Below is a small trained network, with its code and all its weights. Each question gives an input and a class and asks what happens when units are switched off, that is, made to give their printed mean instead of their output.

import numpy as np


def w(rows, s, z=0):
    codes = np.array(rows[::2]) - 128.0
    scale = np.full(codes.shape[1], s)
    scale[-1] = z or s
    return codes * scale


def f(y):
    return y / 2 * (1 + np.tanh(0.7978845608 * (y + 0.044715 * y**3)))


def log_softmax(a):
    a = a - a.max(-1, keepdims=True)
    return a - np.log(np.exp(a).sum(-1, keepdims=True))


def net(x, mask):
    res = np.array(x, float).reshape(1, 4) / 4 @ E
    y = f(res @ A[0][:, :-1].T + A[0][:, -1])
    res = res + np.where(mask, y, B[0][:, -1]) @ B[0][:, :-1]
    return log_softmax(res[-1] @ U[:, :-1].T + U[:, -1])


A, B = {}, {}
E = w([
[153,143,123,134,122,114,127],'x0',
[203,70,246,164,110,81,136],'x1',
[66,149,153,154,76,26,89],'x2',
[142,102,29,41,176,53,65],'x3',
],0.011)
A[0] = w([
[33,212,88,164,72,109,104,175],'n1',
[91,106,141,184,37,84,131,125],'n2',
[190,46,142,57,160,13,94,131],'n3',
[139,122,82,83,153,153,90,105],'n4',
[118,100,204,156,62,80,167,207],'n5',
[20,193,164,141,142,61,47,113],'n6',
[157,111,125,135,87,190,174,158],'n7',
[125,119,73,90,170,120,71,67],'n8',
[145,124,118,67,209,109,165,39],'n9',
[139,125,116,107,70,112,107,44],'n10',
[160,153,32,75,220,147,101,109],'n11',
[90,21,204,88,147,133,78,39],'n12',
[88,106,131,255,129,77,103,53],'n13',
[104,84,160,165,49,114,67,3],'n14',
[148,148,200,81,184,117,136,112],'n15',
],0.0087,0.0037)
B[0] = w([
[161,215,219,79,181,172,166,242],'n1',
[109,50,121,1,87,42,142,207],'n2',
[162,199,187,202,212,150,175,255],'n3',
[96,96,48,144,120,183,86,186],'n4',
[74,156,129,36,109,90,116,254],'n5',
[144,172,202,159,169,129,183,232],'n6',
[83,174,216,196,130,145,125,192],'n7',
[106,150,74,112,107,98,70,200],'n8',
[28,115,80,132,108,147,56,160],'n9',
[154,134,136,143,166,132,139,127],'n10',
[70,131,86,183,106,121,32,254],'n11',
[137,212,138,159,158,135,141,161],'n12',
[117,76,55,73,101,79,182,181],'n13',
[90,79,57,85,42,56,75,168],'n14',
[75,192,126,57,191,63,145,150],'n15',
],0.0084,0.0085)
U = w([
[180,203,139,216,253,222,136,235],'0',
[190,187,204,193,182,142,180,206],'1',
[194,51,36,104,91,93,55,3],'2',
],0.0069,0.0035)

Each question gives the input, the list of numbers given to net, and the class t.
The units are the neurons (one row each of A and B). Each row of codes is followed by its name. A weight is (code - 128) times the scale printed after its matrix; where a second scale follows, it is the last column's (A, B and U).
mask holds one flag per neuron, in row order. A switched-off neuron (its flag False) gives its mean, the last column of its row in B, instead of its output. The means were averaged over made-up inputs and are rounded, as every weight is.
A unit's drop is (log p(t) with every unit on - log p(t) with that unit switched off) / (log p(t) with every unit on - log p(t) with every unit switched off).
The circuit of an input: a set's keep is (log p(t) with only the set's units on - log p(t) with every unit switched off) / (log p(t) with every unit on - log p(t) with every unit switched off). Starting from the 12 units with the biggest drops (on a tie, the unit counted first), units are removed one at a time, each time the one whose removal leaves the highest keep (on an exact tie, the one counted first), for as long as the keep stays at least 0.8.
units of the circuit, in order: the units of the circuit, biggest drop first
k most important neurons: the k neurons with the biggest drops, biggest first
drop when u is switched off: that unit's drop, to one decimal
input [6,2,8,-3], class 2: units of the circuit, in order => (n2)
input [2,-4,0,2], class 2: 4 most important neurons => (n3, n7, n6, n11)
input [-3,6,-2,5], class 0: units of the circuit, in order => (n3, n2)
input [-3,7,-2,6], class 0: units of the circuit, in order => (n3, n2)
input [-3,5,6,0], class 2: 2 most important neurons => (n14, n2)
input [7,2,-2,7], class 0: 2 most important neurons => (n3, n2)
input [1,4,8,0], class 2: 4 most important neurons => (n14, n2, n13, n5)
input [-4,-5,-7,2], class 2: drop when n3 is switched off => 0.1
input [7,5,-7,8], class 0: drop when n3 is switched off => 4.1
input [5,6,8,7], class 1: drop when n3 is switched off => 2.0
input [4,-1,5,8], class 0: drop when n3 is switched off => 0.1
